Below is a small trained network, with its code and all its weights. Each question gives an input and a class and asks what happens when units are switched off, that is, made to give their printed mean instead of their output.

import numpy as np


def w(rows, s, z=0):
    codes = np.array(rows[::2]) - 128.0
    scale = np.full(codes.shape[1], s)
    scale[-1] = z or s
    return codes * scale


def f(y):
    return np.maximum(y, 0)


def log_softmax(a):
    a = a - a.max(-1, keepdims=True)
    return a - np.log(np.exp(a).sum(-1, keepdims=True))


def net(x, mask):
    res = np.array(x, float).reshape(1, 4) / 4 @ E
    y = f(res @ A[0][:, :-1].T + A[0][:, -1])
    res = res + np.where(mask, y, B[0][:, -1]) @ B[0][:, :-1]
    return log_softmax(res[-1] @ U[:, :-1].T + U[:, -1])


A, B = {}, {}
E = w([
[131,103,120,144,104,177,82,170],'x0',
[191,128,146,206,157,149,223,184],'x1',
[138,97,251,103,62,103,174,130],'x2',
[227,155,45,98,72,104,155,208],'x3',
],0.012)
A[0] = w([
[115,95,178,99,69,164,133,111,126],'n1',
[62,118,57,132,248,112,90,166,121],'n2',
[70,65,188,60,126,130,79,86,143],'n3',
[191,156,122,108,124,131,208,118,104],'n4',
[200,165,92,201,168,74,131,219,86],'n5',
[50,56,129,177,190,131,154,117,109],'n6',
[145,128,75,39,95,106,54,81,10],'n7',
[128,153,139,69,57,78,121,180,219],'n8',
[87,163,99,29,81,89,101,149,140],'n9',
[156,105,211,147,115,144,219,182,82],'n10',
[106,80,139,196,209,171,136,84,1],'n11',
[202,204,109,101,23,70,92,150,18],'n12',
[169,114,173,254,167,158,195,142,9],'n13',
[173,165,61,207,109,127,196,189,92],'n14',
[67,123,185,90,93,107,76,96,136],'n15',
[127,78,156,121,111,117,112,141,107],'n16',
[153,138,35,160,137,106,163,184,91],'n17',
[151,173,72,140,188,201,97,53,213],'n18',
[160,138,41,110,182,132,148,185,78],'n19',
[178,224,99,55,22,80,120,200,44],'n20',
[141,106,177,124,44,99,186,169,253],'n21',
],0.0093,0.0074)
B[0] = w([
[165,111,105,93,143,101,162,86,182],'n1',
[151,216,160,203,189,189,76,102,233],'n2',
[91,92,142,119,166,81,133,69,239],'n3',
[159,93,75,124,95,150,118,170,176],'n4',
[101,55,59,31,145,138,143,147,212],'n5',
[122,190,125,157,89,117,129,167,201],'n6',
[213,222,56,75,39,182,188,181,198],'n7',
[122,122,104,85,94,176,196,134,215],'n8',
[162,171,158,212,177,137,108,171,213],'n9',
[131,232,98,127,96,154,127,160,210],'n10',
[183,176,51,98,5,246,195,200,180],'n11',
[154,212,202,182,145,121,53,113,187],'n12',
[142,227,164,247,150,155,26,124,203],'n13',
[134,78,100,47,190,92,232,92,219],'n14',
[66,99,157,81,155,50,134,31,221],'n15',
[116,104,173,145,104,130,170,156,151],'n16',
[147,48,144,82,152,100,154,146,207],'n17',
[176,215,162,134,41,145,118,168,250],'n18',
[88,80,131,87,140,80,170,108,203],'n19',
[128,253,146,209,143,131,75,140,213],'n20',
[97,169,137,176,165,87,61,106,240],'n21',
],0.008,0.012)
U = w([
[99,175,131,183,164,121,30,122,89],'0',
[134,180,115,128,100,170,143,169,55],'1',
[91,9,117,83,144,98,152,110,254],'2',
],0.015,0.00035)

Each question gives the input, the list of numbers given to net, and the class t.
The units are the neurons (one row each of A and B). Each row of codes is followed by its name. A weight is (code - 128) times the scale printed after its matrix; where a second scale follows, it is the last column's (A, B and U).
mask holds one flag per neuron, in row order. A switched-off neuron (its flag False) gives its mean, the last column of its row in B, instead of its output. The means were averaged over made-up inputs and are rounded, as every weight is.
A unit's drop is (log p(t) with every unit on - log p(t) with that unit switched off) / (log p(t) with every unit on - log p(t) with every unit switched off).
The circuit of an input: a set's keep is (log p(t) with only the set's units on - log p(t) with every unit switched off) / (log p(t) with every unit on - log p(t) with every unit switched off). Starting from the 12 units with the biggest drops (on a tie, the unit counted first), units are removed one at a time, each time the one whose removal leaves the highest keep (on an exact tie, the one counted first), for as long as the keep stays at least 0.8.
circuit, biggest first: the units of the circuit, biggest drop first
top k neurons: the k neurons with the biggest drops, biggest first
drop when u is switched off: that unit's drop, to one decimal
input [-3,-8,2,5], class 0: circuit, biggest first : [n12]
input [7,8,7,-6], class 0: top 2 neurons : [n13 n21]
input [-1,-1,2,3], class 0: top 4 neurons : [n7 n11 n21 n18]
input [5,-2,-5,1], class 1: top 2 neurons : [n21 n13]
input [7,3,-3,-8], class 1: top 2 neurons : [n11 n21]
input [-1,-5,3,6], class 0: top 2 neurons : [n12 n20]
input [0,2,-6,0], class 1: top 4 neurons : [n18 n2 n15 n3]
input [8,2,0,-6], class 1: top 4 neurons : [n11 n21 n20 n12]
input [0,0,2,7], class 0: top 4 neurons : [n20 n12 n21 n7]
input [6,-8,1,-8], class 2: top 2 neurons : [n15 n3]
input [-2,1,-1,-8], class 1: top 2 neurons : [n11 n21]
input [-6,-4,-4,2], class 1: top 2 neurons : [n7 n21]
input [5,3,-8,-8], class 1: drop when n11 is switched off : 1.3
input [-5,-1,5,5], class 0: circuit, biggest first : [n21]
input [-7,-8,2,-7], class 2: drop when n9 is switched off : 0.0
input [1,4,-5,-4], class 1: drop when n21 is switched off : 0.2
input [-1,-8,6,5], class 0: drop when n12 is switched off : 0.1
